What each symbol does to the units:
Q597 v Q29
Q597 i Q501
Q597 d Q90
Q597 h Q537
Q597 u Q305
Q597 l Q520
Q60 v Q41
Q60 i Q437
Q60 d Q711
Q60 h Q446
Q60 u Q755
Q60 l Q134
Q445 v Q879
Q445 i Q807
Q445 d Q983
Q445 h Q258
Q445 u Q567
Q445 l Q380
Q446 v Q667
Q446 i Q653
Q446 d Q43
Q446 h Q60
Q446 u Q729
Q446 l Q427
Q427 v Q676
Q427 i Q359
Q427 d Q144
Q427 h Q134
Q427 u Q467
Q427 l Q446
Q500 v Q117
Q500 i Q503
Q500 d Q539
Q500 h Q283
Q500 u Q36
Q500 l Q767
Q567 v Q416
Q567 i Q808
Q567 d Q830
Q567 h Q703
Q567 u Q445
Q567 l Q727
Q144 v Q36
Q144 i Q951
Q144 d Q427
Q144 h Q286
Q144 u Q117
Q144 l Q43
Q41 v Q60
Q41 i Q830
Q41 d Q808
Q41 h Q667
Q41 u Q601
Q41 l Q618
Q43 v Q546
Q43 i Q730
Q43 d Q446
Q43 h Q711
Q43 u Q158
Q43 l Q144
Q766 v Q286
Q766 i Q727
Q766 d Q618
Q766 h Q36
Q766 u Q283
Q766 l Q808
Q286 v Q766
Q286 i Q889
Q286 d Q134
Q286 h Q144
Q286 u Q97
Q286 l Q711
Q459 v Q824
Q459 i Q267
Q459 d Q258
Q459 h Q983
Q459 u Q269
Q459 l Q554
Q554 v Q537
Q554 i Q539
Q554 d Q503
Q554 h Q29
Q554 u Q245
Q554 l Q459
Q711 v Q808
Q711 i Q416
Q711 d Q60
Q711 h Q43
Q711 u Q208
Q711 l Q286
Q703 v Q730
Q703 i Q546
Q703 d Q269
Q703 h Q567
Q703 u Q258
Q703 l Q349
Q90 v Q380
Q90 i Q97
Q90 d Q597
Q90 h Q912
Q90 u Q889
Q90 l Q879
Q380 v Q90
Q380 i Q283
Q380 d Q29
Q380 h Q503
Q380 u Q727
Q380 l Q445
Q983 v Q520
Q983 i Q601
Q983 d Q445
Q983 h Q459
Q983 u Q830
Q983 l Q29
Q29 v Q597
Q29 i Q880
Q29 d Q380
Q29 h Q554
Q29 u Q107
Q29 l Q983
Q879 v Q445
Q879 i Q208
Q879 d Q520
Q879 h Q396
Q879 u Q416
Q879 l Q90
Q107 v Q305
Q107 i Q618
Q107 d Q727
Q107 h Q245
Q107 u Q29
Q107 l Q830
Q912 v Q503
Q912 i Q117
Q912 d Q537
Q912 h Q90
Q912 u Q951
Q912 l Q396
Q305 v Q107
Q305 i Q134
Q305 d Q889
Q305 h Q359
Q305 u Q597
Q305 l Q437
Q729 v Q267
Q729 i Q824
Q729 d Q158
Q729 h Q755
Q729 u Q446
Q729 l Q467
Q416 v Q567
Q416 i Q711
Q416 d Q437
Q416 h Q730
Q416 u Q879
Q416 l Q889
Q283 v Q97
Q283 i Q380
Q283 d Q880
Q283 h Q500
Q283 u Q766
Q283 l Q807
Q808 v Q711
Q808 i Q567
Q808 d Q41
Q808 h Q546
Q808 u Q807
Q808 l Q766
Q467 v Q539
Q467 i Q537
Q467 d Q117
Q467 h Q501
Q467 u Q427
Q467 l Q729
Q36 v Q144
Q36 i Q349
Q36 d Q676
Q36 h Q766
Q36 u Q500
Q36 l Q546
Q134 v Q618
Q134 i Q305
Q134 d Q286
Q134 h Q427
Q134 u Q501
Q134 l Q60
Q676 v Q427
Q676 i Q245
Q676 d Q36
Q676 h Q618
Q676 u Q539
Q676 l Q667
Q755 v Q601
Q755 i Q520
Q755 d Q208
Q755 h Q729
Q755 u Q60
Q755 l Q501
Q97 v Q283
Q97 i Q90
Q97 d Q501
Q97 h Q117
Q97 u Q286
Q97 l Q208
Q880 v Q501
Q880 i Q29
Q880 d Q283
Q880 h Q539
Q880 u Q618
Q880 l Q601
Q951 v Q349
Q951 i Q144
Q951 d Q359
Q951 h Q889
Q951 u Q912
Q951 l Q730
Q520 v Q983
Q520 i Q755
Q520 d Q879
Q520 h Q824
Q520 u Q437
Q520 l Q597
Q349 v Q951
Q349 i Q36
Q349 d Q245
Q349 h Q727
Q349 u Q503
Q349 l Q703
Q359 v Q245
Q359 i Q427
Q359 d Q951
Q359 h Q305
Q359 u Q537
Q359 l Q653
Q267 v Q729
Q267 i Q459
Q267 d Q767
Q267 h Q601
Q267 u Q667
Q267 l Q539
Q653 v Q269
Q653 i Q446
Q653 d Q730
Q653 h Q437
Q653 u Q824
Q653 l Q359
Q667 v Q446
Q667 i Q269
Q667 d Q546
Q667 h Q41
Q667 u Q267
Q667 l Q676
Q437 v Q830
Q437 i Q60
Q437 d Q416
Q437 h Q653
Q437 u Q520
Q437 l Q305
Q807 v Q208
Q807 i Q445
Q807 d Q601
Q807 h Q767
Q807 u Q808
Q807 l Q283
Q601 v Q755
Q601 i Q983
Q601 d Q807
Q601 h Q267
Q601 u Q41
Q601 l Q880
Q824 v Q459
Q824 i Q729
Q824 d Q396
Q824 h Q520
Q824 u Q653
Q824 l Q537
Q537 v Q554
Q537 i Q467
Q537 d Q912
Q537 h Q597
Q537 u Q359
Q537 l Q824
Q245 v Q359
Q245 i Q676
Q245 d Q349
Q245 h Q107
Q245 u Q554
Q245 l Q269
Q503 v Q912
Q503 i Q500
Q503 d Q554
Q503 h Q380
Q503 u Q349
Q503 l Q258
Q158 v Q767
Q158 i Q396
Q158 d Q729
Q158 h Q208
Q158 u Q43
Q158 l Q117
Q117 v Q500
Q117 i Q912
Q117 d Q467
Q117 h Q97
Q117 u Q144
Q117 l Q158
Q727 v Q889
Q727 i Q766
Q727 d Q107
Q727 h Q349
Q727 u Q380
Q727 l Q567
Q730 v Q703
Q730 i Q43
Q730 d Q653
Q730 h Q416
Q730 u Q396
Q730 l Q951
Q767 v Q158
Q767 i Q258
Q767 d Q267
Q767 h Q807
Q767 u Q546
Q767 l Q500
Q501 v Q880
Q501 i Q597
Q501 d Q97
Q501 h Q467
Q501 u Q134
Q501 l Q755
Q889 v Q727
Q889 i Q286
Q889 d Q305
Q889 h Q951
Q889 u Q90
Q889 l Q416
Q830 v Q437
Q830 i Q41
Q830 d Q567
Q830 h Q269
Q830 u Q983
Q830 l Q107
Q546 v Q43
Q546 i Q703
Q546 d Q667
Q546 h Q808
Q546 u Q767
Q546 l Q36
Q269 v Q653
Q269 i Q667
Q269 d Q703
Q269 h Q830
Q269 u Q459
Q269 l Q245
Q258 v Q396
Q258 i Q767
Q258 d Q459
Q258 h Q445
Q258 u Q703
Q258 l Q503
Q618 v Q134
Q618 i Q107
Q618 d Q766
Q618 h Q676
Q618 u Q880
Q618 l Q41
Q208 v Q807
Q208 i Q879
Q208 d Q755
Q208 h Q158
Q208 u Q711
Q208 l Q97
Q539 v Q467
Q539 i Q554
Q539 d Q500
Q539 h Q880
Q539 u Q676
Q539 l Q267
Q396 v Q258
Q396 i Q158
Q396 d Q824
Q396 h Q879
Q396 u Q730
Q396 l Q912

The rows follow the links: the fewer symbols apart two units are, the more alike their rows tend to be.

Each row is also shifted at random along 8 hidden directions that mean nothing.

Rows with their units:
[-11 -20 -22  -2 -39  -6 -16  26  48  15   8  24  26   8  -8  18 -33   6  26 -20   5  23 -24 -35 -34 -15 -46  -2  14 -20  34  24  -1  -6 -47  -8 -10  32 -15]; unit Q445
[-11   2  17  39   4   8 -22 -26  -2  -3  11 -12  -3  33 -17 -18  29 -21  44   9 -23  28 -11   1  -8  25  23 -35  12  18 -19  43 -21  -9  -7 -59 -38 -23  15]; unit Q396
[-63 -31  16 -48 -43  38 -21  22  33   0  -1  19   0 -35   1 -10 -22  29 -17  33  93  -4   9  19   3  21 -17  13  33 -54  38  -3 -39  15  30   6 -11  45 -73]; unit Q467
[-55 -12  31  -5 -35  36  14 -21  15  31  32 -13  13   3   1  -5  -8  -2   7 -15  17  -2 -10 -22 -37   1 -23 -17  10 -20  -1   7 -45  17 -47  -5   4  12  -6]; unit Q951
[-42 -21   4 -30 -19  13  55   9  51   4  33  24  18 -32  -2  -1 -41 -16   2 -40  -6 -10  28  -1  24 -38 -37  43   1 -36  48 -47   7  17  -9  19  22  48  -6]; unit Q107
[ 88  10 -11   0   8   4  26   3  -9  19 -15  16  13  -8 -11  43   3  36 -56  -4   2   2  -2  -7 -32 -62 -41  16  -6   2  20  -7  -1  36 -24  33   9 -18  -2]; unit Q711
[ 54  28 -31 -58 -27  31  -3  27   3 -17 -10  30  10 -19 -24  -2 -15 -15 -30 -12  35  15  67 -16  15 -33  -5  22  13 -22  19   1  -1 -32  67   3  17  18   2]; unit Q29
[ 13  -8  19  42  21  -3  12 -24 -13  -4  37 -35  -9  27 -21 -23  10 -22 -14  -3 -55  12  17  19  20  31  19 -10  29   5 -16  22   5  37 -18  35  11 -14  18]; unit Q653
[-60  -8  23  -6 -11  10 -10   2  -1  -2 -17   1 -11 -13  24 -18  30  11  -3  32  45  14  -6   5 -11  59 -21 -37  28  14   3   7 -29   2  -8  45 -12  12 -39]; unit Q117
[ -3  -5   7 -12  15  -4  31  32 -12 -12 -41  -4 -20 -49  14  12  15  26   7 -23  -6  -3  52  -6  -1  41  -8   8  54  28  28  -3  17  -6  40 -12 -23 -10  -2]; unit Q766
[  2   1 -15  44  30  58 -26  26  21  17   1   8 -35  50  20  49   0 -23 -40  -6 -25  -2  30   9 -70 -18  45  23  33  -3   6  36  40  36  14 -53  -6 -28 -17]; unit Q601
[ 22 -11 -18  13  -5 -26  -8  -6  12  -7  -6  43  17   9   6   9  -6  11  25  25  21   1 -82  -4 -12 -10 -43 -26 -55  10   9 -16   6  -7 -60  -6 -11  -5 -37]; unit Q208
[ -1   6  16   0   8 -22   3 -18 -27  11 -16 -29  -3 -21  -7  21  14  58   5  20 -12   4 -44   6  -9 -33   3  -7 -57 -15 -31   5  -9   8  -7 -27 -15   0  26]; unit Q43
[ 47 -13  24  19  -3  34  30 -23  44   6  43   6 -11  31  10 -43  24 -55  12 -11  -3  27  47  18   4  50   5 -12  57  21   3   1 -15  17  -7   9  10  30  -1]; unit Q554
[ -3   9 -11 -30 -13   4  25  14 -20  -6 -13  -6  26 -38   4  43 -29  23   5 -55 -24   1  -1 -36 -13 -63   9  18  -6   9  11  -9 -13 -19   2  -1  -5 -10  28]; unit Q727
[ -9  -8  22   2  -8  10  23 -13  12  24  -7   7   3 -25   4 -17  34  19  -2  21  29 -11 -18   7 -15  12 -38 -14  -8 -11  -3 -17 -17  -1  -7 -19   4  25 -37]; unit Q144
[ -6 -14   6  48  -5 -25  25 -43   5 -20  17 -19 -11  24   8   0  23   0   8 -15 -54  39  19  14  24  -8  19  -8   4  42  -5  34  -3   3  -6  44 -13  11  61]; unit Q258
[-51 -19 -10  12   8  35  19  -1 -13 -38  21  -9  14  17   0  34 -15  14   2 -18 -36  41  60   5  17 -51  44  38  50   2  42  15   5  55  31   5 -24 -39  34]; unit Q520
[105  26 -25   8  -3 -40 -23 -20 -31 -38  -7 -18  11  20 -22 -27  -5  -9  14  12 -18  17 -16  10  56   0  24 -23 -35  21 -34  19  -3 -47  15  38 -12 -10  46]; unit Q459
[-69 -11  -7 -23 -29 -17 -49  11  16 -10  20  -1  27  16 -30 -38 -41 -10  11  47  29  -1  -7   6  25  46 -26 -28  17 -40  -2  20 -23 -23 -19  63  -9  34 -34]; unit Q824

Start, symbols taken left to right, then the unit you end at.
Answer with the unit's name.
[ -7  26 -28 -29   5 -12 -16  18  -5  13   6  -6  25 -12 -35   5 -30 -16 -22 -12  -5 -12  27   5  -4 -36   3  35 -20 -31  11  -5  28 -27  36 -17  14   8  17]
v l h l d i d: Q446
[ 48  -6   2  19  18  18  41   7   7  -6  -3  10 -24  13  41  25  -1 -19  -7 -20 -27 -25   5   4 -13 -23   9  31  -5   9   4 -31  34  33 -21   7  34   0   4]
v l u h d i l h: Q90
[ 14  -4   1 -39   2  38 -11  36 -30 -15 -18  -7 -11 -18  26  43 -33  29 -44  -1  17 -33  26 -23 -16 -20  14  22  35 -21  24 -14   4  32   4  50  17 -29 -20]
d i h l d u: Q824
[-33  -8  13   4  -1 -60   0 -18 -38 -24   7 -33  16 -20 -36 -33  11  17  22  20 -32   4   7   6  54  53  -3 -30  15  24  10  12 -13 -23  -7  28 -37  -8  29]
i d d i i d u v: Q267
[ 28   6 -16  26   3  -6 -22   0 -27 -19 -13  10  21  36 -12 -17  20 -23   4  11 -11  20   2 -15   9  23  -8 -35  26  28  11  30   1 -12  -6  -6 -21 -35  12]
h d h d i h: Q158
[ 44 -25  -1 -17  -1 -23  -4   4  32   8   9 -17  -8 -19  -7  10  -7  23   6  15  16  -5  -4  22  -1  -6   1  14   5 -38   4  -9   7   6  -3  40   1  37 -17]
u v u i u i h: Q755
[-74  17  12 -14 -15 -13  -7  -5 -19   2  -6 -45  -9  -3   4  10  -7   9  -1 -32  -7 -18 -19 -33  -4  15  11 -13  -5   9 -42  10 -22 -50   0  41   1  -6  32]
h u v v d v: Q597
[  1 -34   6 -11 -34  36 -18   5  15 -24  22 -11  10  24  40   7 -48  14  14  -1  14  -4 -20 -40   2  27   8 -20  32 -18   5  19 -47  15 -65  98 -13   0 -21]
h v u i v d l h: Q43
[ 57  10   8  12  12   5  49 -11 -27 -21 -28  32 -11 -10  27   1  49  -3 -18   7  -3  29  37  11   9 -10 -18  -5  11  57  26 -15   5  37  -5  40  10 -28   4]
v d u u i h: Q554
[ 72  39 -38 -22   0 -53  -9  -2 -40  -2 -25  -9  33 -26 -48   1 -15  19  13 -14 -15  -9 -10 -22  17 -50  -9   0 -45  -3  -8   1  17 -61  24 -51 -15 -18  47]
d v i i l i h d: Q144
[  4   1  30  27  16  34  -3 -30  32   6  14  11 -41  22  38 -21  42 -32  14  -3 -14   5   2  41  -9  15  49  14 -18  10 -31   0   7   9  47 -96  13   5  -8]
i d u i v d: Q427
[-47 -17   7  -1 -16 -10   0 -18  24  13  -1  14 -11   0   5  16  16  37 -25  19  27  30 -18  14 -10 -28 -23  -8   0  -6  13  20 -15  28 -23  54  -7  28 -18]
h h v d d h i: Q445
[ 24 -20  45   9  23  31  42 -17  19  22  24   9 -18 -20  11 -22  36  -6 -18   6   8 -17  13  29  -1   8  -7  27  10  -7  -2 -35  -4  57   8 -21  22  24 -16]
v u d d h l v d: Q208
[ 46 -26  35  28   0   5  12 -15  27  22  21 -28  -7  -5 -26  -4  22  -2  23 -39 -43  25  40   9 -31  13   4  -2  45   4  20  39  -8  13  14 -35 -29   6  22]
d i u u h i: Q830
[ 34 -13 -16 -22 -18  -2 -42  10  40  12  -5   0  -7  -2 -16   2 -30  29  23  34  42   3 -32  14 -14  10   1   0 -25 -51  -1  16   1 -25  12 -57  -3  46 -31]
l v i h l i: Q755
[-22 -19 -12  11   3  12  21   5  10 -29  13  19 -11  11  59  12 -20   4  38  11  19 -22 -43 -11  22 -13  15  11 -27  -4  11 -36  11  27 -57  18  11 -12 -31]
u l u i h u d: Q730
[-90 -26  -7  17  25 -34  34   3   4 -10 -13 -11 -17 -54  18  45  -4  53  51 -24 -36  -3  -3  17   3 -31  36  34  -9   4  25 -11  32  17   8 -51 -27  -5  29]
h i u h u i: Q808
